Below is a small trained network, with its code and all its weights. Each question gives an input and a target symbol and asks what happens when units are switched off, that is, made to give their printed mean instead of their output.

import numpy as np


def w(rows, s, z=0):
    codes = np.array(rows[::2]) - 128.0
    scale = np.full(codes.shape[1], s)
    scale[-1] = z or s
    return codes * scale


def norm(h):
    return h / np.sqrt((h * h).mean(-1, keepdims=True) + 1e-5)


def f(y):
    return y / 2 * (1 + np.tanh(0.7978845608 * (y + 0.044715 * y**3)))


def softmax(a):
    e = np.exp(a - a.max(-1, keepdims=True))
    return e / e.sum(-1, keepdims=True)


def log_softmax(a):
    a = a - a.max(-1, keepdims=True)
    return a - np.log(np.exp(a).sum(-1, keepdims=True))


def net(x, mask):
    ids = ['αβδεζηθλμξστφψω'.index(c) for c in x.split()]
    T = len(ids)
    res = E[ids] + P[:T]
    r = norm(res)
    for j in range(2):
        rows = slice(2 * j, 2 * j + 2)
        q, k, v = (r @ M[0][rows].T for M in (Q, K, V))
        z = softmax(np.where(np.tri(T) > 0, q @ k.T / 2**0.5, -1e9)) @ v
        o = O[0][rows]
        res = res + np.where(mask[j], z, o[:, -1]) @ o[:, :-1]
    y = f(norm(res) @ A[0][:, :-1].T + A[0][:, -1])
    res = res + np.where(mask[2:6], y, B[0][:, -1]) @ B[0][:, :-1]
    return log_softmax(norm(res)[-1] @ U[:, :-1].T + U[:, -1])


Q, K, V, O, A, B = {}, {}, {}, {}, {}, {}
E = w([
[20,111,76,152,125,120,149,163,158,172],'α',
[124,105,128,192,181,142,134,176,92,139],'β',
[117,101,67,111,87,123,117,124,54,159],'δ',
[44,159,171,152,123,154,101,130,155,104],'ε',
[205,102,117,157,176,33,220,138,108,178],'ζ',
[196,236,109,131,84,76,91,140,145,79],'η',
[172,126,109,128,72,87,197,120,141,206],'θ',
[131,184,72,117,125,4,62,189,187,167],'λ',
[150,112,145,240,95,95,154,129,127,169],'μ',
[170,162,156,165,106,192,108,97,100,45],'ξ',
[148,148,122,107,222,110,126,177,183,101],'σ',
[204,168,170,174,146,113,218,116,138,175],'τ',
[100,43,105,134,175,63,170,148,139,123],'φ',
[152,125,74,88,112,123,185,104,194,129],'ψ',
[195,47,122,165,114,112,134,113,99,88],'ω',
],0.0023)
P = w([
[132,127,144,140,132,109,128,108,123,141],'0',
[254,76,66,180,128,121,133,146,167,179],'1',
[121,157,116,140,136,111,146,133,123,117],'2',
[253,77,62,176,130,120,129,146,168,175],'3',
[121,157,123,135,129,115,151,146,125,113],'4',
[251,76,68,183,127,116,129,149,170,179],'5',
[125,152,133,122,118,121,149,167,130,116],'6',
[251,81,63,173,130,121,126,151,169,172],'7',
],0.0062)
Q[0] = w([
[109,186,205,66,65,127,170,204,123,93],'h0',
[45,246,171,169,128,85,218,199,44,24],'h0',
[44,250,109,116,143,81,182,190,69,26],'h1',
[153,146,94,188,122,144,239,160,138,119],'h1',
],0.016)
K[0] = w([
[169,95,116,110,80,200,113,194,158,151],'h0',
[125,160,150,138,91,108,182,249,129,85],'h0',
[126,182,128,88,106,109,149,250,139,57],'h1',
[114,67,186,134,71,138,192,165,103,139],'h1',
],0.021)
V[0] = w([
[20,94,103,142,179,83,114,179,134,208],'h0',
[168,132,177,108,254,140,134,140,208,102],'h0',
[237,55,64,122,208,145,172,191,80,127],'h1',
[135,148,193,163,138,153,55,167,17,91],'h1',
],0.0081)
O[0] = w([
[151,216,168,81,210,144,161,172,48,115,225],'h0',
[252,95,95,71,172,231,63,86,205,68,68],'h0',
[133,110,197,152,142,43,93,37,57,180,255],'h1',
[86,207,51,226,213,137,80,97,83,84,11],'h1',
],0.0032,0.0028)
A[0] = w([
[30,125,178,12,107,209,110,52,179,43,140],'n0',
[2,98,181,40,107,147,142,107,46,98,122],'n1',
[53,148,156,147,141,175,122,45,95,75,110],'n2',
[199,111,122,149,127,112,128,132,140,207,2],'n3',
],0.0089,0.0046)
B[0] = w([
[37,116,35,152,156,46,151,133,2,40,146],'n0',
[126,83,53,106,143,208,70,57,181,147,181],'n1',
[133,33,176,41,110,227,63,238,96,98,138],'n2',
[30,157,140,105,130,164,110,125,109,65,252],'n3',
],0.0078,0.0039)
U = w([
[229,212,146,39,141,95,190,233,128,184,138],'α',
[215,171,36,156,235,85,116,63,63,74,142],'β',
[123,168,145,233,112,32,214,189,98,197,157],'δ',
[165,164,25,103,180,244,197,173,205,177,126],'ε',
[41,189,216,92,101,176,95,44,140,56,167],'ζ',
[162,20,201,198,73,40,49,102,121,164,105],'η',
[40,60,136,48,46,62,203,192,102,77,89],'θ',
[148,178,249,71,156,45,156,45,60,160,117],'λ',
[23,206,58,153,139,183,162,222,106,36,4],'μ',
[192,123,37,229,86,74,104,119,239,141,165],'ξ',
[254,88,149,87,203,141,109,33,172,187,197],'σ',
[110,53,91,151,81,219,41,152,190,44,97],'τ',
[141,138,205,57,182,210,99,198,24,121,110],'φ',
[191,56,151,75,27,156,183,141,213,235,195],'ψ',
[7,118,51,171,131,130,57,43,89,184,104],'ω',
],0.0071,0.0034)

Each question gives the input, a string of symbols that net reads in full, and the target symbol t.
The units are the heads (2 rows each of Q, K, V and O) and the neurons (one row each of A and B). Each row of codes is followed by its name. A weight is (code - 128) times the scale printed after its matrix; where a second scale follows, it is the last column's (O, A, B and U).
mask holds one flag per unit, heads first, then neurons. A switched-off unit (its flag False) gives its mean, the last column of its rows in O or B, instead of its output. The means were averaged over made-up inputs and are rounded, as every weight is.
A unit's drop is (log p(t) with every unit on - log p(t) with that unit switched off) / (log p(t) with every unit on - log p(t) with every unit switched off).
The circuit of an input: a set's keep is (log p(t) with only the set's units on - log p(t) with every unit switched off) / (log p(t) with every unit on - log p(t) with every unit switched off). Starting from all 6 units, units are removed one at a time, each time the one whose removal leaves the highest keep (on an exact tie, the one counted first), for as long as the keep stays at least 0.8.
circuit, biggest first: the units of the circuit, biggest drop first
which heads matter: for each layer, one digit per head in row order, 1 if its drop is at least 0.15 and else 0, layers parted by /
drop when u is switched off: that unit's drop, to one decimal
input φ ε β ψ σ δ θ δ, target φ: circuit, biggest first : (h0 n3)
input σ μ ζ ξ δ ψ ω δ, target σ: which heads matter : 11
input ψ β ε, target μ: which heads matter : 01
input τ β δ τ δ τ, target τ: circuit, biggest first : (n3 h0)
input ζ μ ψ τ δ ψ, target ζ: circuit, biggest first : (n3)
input τ μ θ β ζ δ, target τ: which heads matter : 10
input τ ε ξ β, target τ: which heads matter : 10
input τ β λ, target α: which heads matter : 01
input δ δ θ ξ, target δ: which heads matter : 10
input ε λ δ φ ω η ψ σ, target ε: which heads matter : 01
input η ξ μ ψ, target η: which heads matter : 11
input τ θ β, target φ: which heads matter : 01
input μ ζ ψ ζ, target μ: which heads matter : 00
input ψ θ λ ψ, target ψ: which heads matter : 01
input θ β μ δ ζ φ, target θ: circuit, biggest first : (n3 h1)
input δ β θ λ φ τ ψ φ, target δ: which heads matter : 10
input β ψ ζ μ δ δ, target β: which heads matter : 11
input ψ μ α μ, target ψ: circuit, biggest first : (h1)
input δ ζ σ β η, target ξ: circuit, biggest first : (h0 n3)
input α τ σ δ δ δ θ θ, target α: circuit, biggest first : (h0)
input τ μ β ζ, target τ: drop when n3 is switched off : 0.7
input η δ ζ ψ δ α, target η: drop when h0 is switched off : 0.4
input φ β δ ψ ξ μ, target φ: drop when n3 is switched off : 0.4
